Below is a small trained network, with its code and all its weights. Each question gives an input and a target symbol and asks what happens when units are switched off, that is, made to give their printed mean instead of their output.

import numpy as np


def w(rows, s, z=0):
    codes = np.array(rows[::2]) - 128.0
    scale = np.full(codes.shape[1], s)
    scale[-1] = z or s
    return codes * scale


def f(y):
    return y / 2 * (1 + np.tanh(0.7978845608 * (y + 0.044715 * y**3)))


def softmax(a):
    e = np.exp(a - a.max(-1, keepdims=True))
    return e / e.sum(-1, keepdims=True)


def log_softmax(a):
    a = a - a.max(-1, keepdims=True)
    return a - np.log(np.exp(a).sum(-1, keepdims=True))


def net(x, mask):
    ids = ['Ξαγεζθμπφψ'.index(c) for c in x.split()]
    T = len(ids)
    res = E[ids] + P[:T]
    r = res
    for j in range(3):
        rows = slice(4 * j, 4 * j + 4)
        q, k, v = (r @ M[0][rows].T for M in (Q, K, V))
        z = softmax(np.where(np.tri(T) > 0, q @ k.T / 4**0.5, -1e9)) @ v
        o = O[0][rows]
        res = res + np.where(mask[j], z, o[:, -1]) @ o[:, :-1]
    y = f(res @ A[0][:, :-1].T + A[0][:, -1])
    res = res + np.where(mask[3:19], y, B[0][:, -1]) @ B[0][:, :-1]
    return log_softmax(res[-1] @ U[:, :-1].T + U[:, -1])


Q, K, V, O, A, B = {}, {}, {}, {}, {}, {}
E = w([
[130,136,128],'Ξ',
[43,159,5],'α',
[43,157,159],'γ',
[228,121,179],'ε',
[118,115,114],'ζ',
[41,81,161],'θ',
[130,142,96],'μ',
[131,134,159],'π',
[96,132,46],'φ',
[93,29,209],'ψ',
],0.016)
P = w([
[181,253,95],'0',
[233,48,209],'1',
[196,86,220],'2',
[76,23,168],'3',
[174,76,195],'4',
[60,28,153],'5',
[69,104,172],'6',
[93,56,172],'7',
[107,124,176],'8',
[98,71,146],'9',
[131,59,183],'10',
],0.0066)
Q[0] = w([
[131,135,12],'h0',
[119,153,41],'h0',
[152,153,6],'h0',
[142,120,153],'h0',
[102,83,92],'h1',
[98,140,115],'h1',
[56,72,158],'h1',
[39,137,79],'h1',
[183,150,89],'h2',
[113,182,52],'h2',
[98,81,119],'h2',
[68,117,121],'h2',
],0.011)
K[0] = w([
[99,117,233],'h0',
[187,2,88],'h0',
[104,76,144],'h0',
[122,144,102],'h0',
[132,102,116],'h1',
[114,204,111],'h1',
[111,95,74],'h1',
[57,131,73],'h1',
[102,30,236],'h2',
[55,127,109],'h2',
[78,179,71],'h2',
[111,115,105],'h2',
],0.0099)
V[0] = w([
[112,248,125],'h0',
[194,120,167],'h0',
[178,116,141],'h0',
[107,242,88],'h0',
[170,84,173],'h1',
[157,142,119],'h1',
[177,119,73],'h1',
[170,152,152],'h1',
[116,172,119],'h2',
[186,205,109],'h2',
[133,122,165],'h2',
[23,110,86],'h2',
],0.011)
O[0] = w([
[79,194,20,114],'h0',
[131,211,197,145],'h0',
[135,214,188,131],'h0',
[58,127,33,91],'h0',
[30,125,122,254],'h1',
[89,75,143,82],'h1',
[163,94,17,42],'h1',
[1,191,82,112],'h1',
[141,194,101,98],'h2',
[72,206,62,106],'h2',
[100,121,189,162],'h2',
[196,29,126,58],'h2',
],0.0052,0.0035)
A[0] = w([
[174,41,119,104],'n0',
[190,82,91,223],'n1',
[142,49,64,136],'n2',
[108,8,115,52],'n3',
[141,111,35,251],'n4',
[65,160,251,113],'n5',
[78,90,216,31],'n6',
[164,103,176,65],'n7',
[156,225,204,46],'n8',
[253,142,167,75],'n9',
[93,193,158,144],'n10',
[78,134,18,246],'n11',
[71,128,221,118],'n12',
[183,107,178,105],'n13',
[85,69,84,100],'n14',
[183,73,60,233],'n15',
],0.0082,0.0026)
B[0] = w([
[60,139,77,166],'n0',
[76,166,198,148],'n1',
[168,203,213,150],'n2',
[175,217,44,182],'n3',
[139,41,205,146],'n4',
[206,136,73,255],'n5',
[195,210,105,220],'n6',
[136,136,115,163],'n7',
[136,160,103,162],'n8',
[60,119,187,157],'n9',
[186,152,2,159],'n10',
[137,38,219,167],'n11',
[222,181,67,232],'n12',
[117,89,81,171],'n13',
[147,138,176,150],'n14',
[98,158,219,150],'n15',
],0.005,0.0096)
U = w([
[111,68,187,249],'Ξ',
[98,143,139,254],'α',
[64,120,141,229],'γ',
[122,140,108,78],'ε',
[161,192,100,71],'ζ',
[199,77,74,25],'θ',
[39,162,182,2],'μ',
[255,118,121,30],'π',
[136,122,111,36],'φ',
[100,107,95,141],'ψ',
],0.0084,0.0033)

Each question gives the input, a string of symbols that net reads in full, and the target symbol t.
The units are the heads (4 rows each of Q, K, V and O) and the neurons (one row each of A and B). Each row of codes is followed by its name. A weight is (code - 128) times the scale printed after its matrix; where a second scale follows, it is the last column's (O, A, B and U).
mask holds one flag per unit, heads first, then neurons. A switched-off unit (its flag False) gives its mean, the last column of its rows in O or B, instead of its output. The means were averaged over made-up inputs and are rounded, as every weight is.
A unit's drop is (log p(t) with every unit on - log p(t) with that unit switched off) / (log p(t) with every unit on - log p(t) with every unit switched off).
The circuit of an input: a set's keep is (log p(t) with only the set's units on - log p(t) with every unit switched off) / (log p(t) with every unit on - log p(t) with every unit switched off). Starting from the 12 units with the biggest drops (on a tie, the unit counted first), units are removed one at a time, each time the one whose removal leaves the highest keep (on an exact tie, the one counted first), for as long as the keep stays at least 0.8.
units of the circuit, in order: the units of the circuit, biggest drop first
unit that matters most: the unit with the biggest drop
top k neurons: the k neurons with the biggest drops, biggest first
heads that matter: for each layer, one digit per head in row order, 1 if its drop is at least 0.15 and else 0, layers parted by /
drop when u is switched off: that unit's drop, to one decimal
input ψ μ ε γ, target π: heads that matter -> 100
input ψ ψ ε Ξ ε Ξ ε ψ ζ, target π: units of the circuit, in order -> [h0 n5 n12]
input ψ ε ε ψ ψ ψ θ Ξ, target π: top 3 neurons -> [n5 n12 n6]
input α ψ ψ ψ ψ μ ψ ψ π γ, target Ξ: heads that matter -> 101
input α ψ ε, target Ξ: heads that matter -> 100
input α Ξ γ π γ μ ψ φ ε, target Ξ: top neuron -> [n11]
input ε π θ, target ζ: heads that matter -> 101
input α μ ε φ π, target Ξ: top 2 neurons -> [n11 n4]
input ψ φ θ γ θ α γ Ξ Ξ ψ μ, target Ξ: heads that matter -> 001
input γ φ θ ψ ψ θ θ α φ ζ, target Ξ: heads that matter -> 011
input ε γ ε π, target ζ: heads that matter -> 101
input α γ μ, target Ξ: heads that matter -> 100
input ψ Ξ ζ ψ ε ψ ψ γ μ, target π: top 3 neurons -> [n5 n12 n6]
input ε φ ζ μ ε, target ζ: unit that matters most -> h2
input α ψ Ξ, target Ξ: heads that matter -> 100
input ε Ξ ψ, target ζ: heads that matter -> 101
input ψ μ ψ Ξ θ, target π: drop when n4 is switched off -> 0.0
input ε Ξ φ γ θ ψ ψ, target ζ: drop when h2 is switched off -> 0.3
input α α ζ, target Ξ: drop when n3 is switched off -> -0.1
input γ π α α α ψ Ξ, target Ξ: top neuron -> [n12]
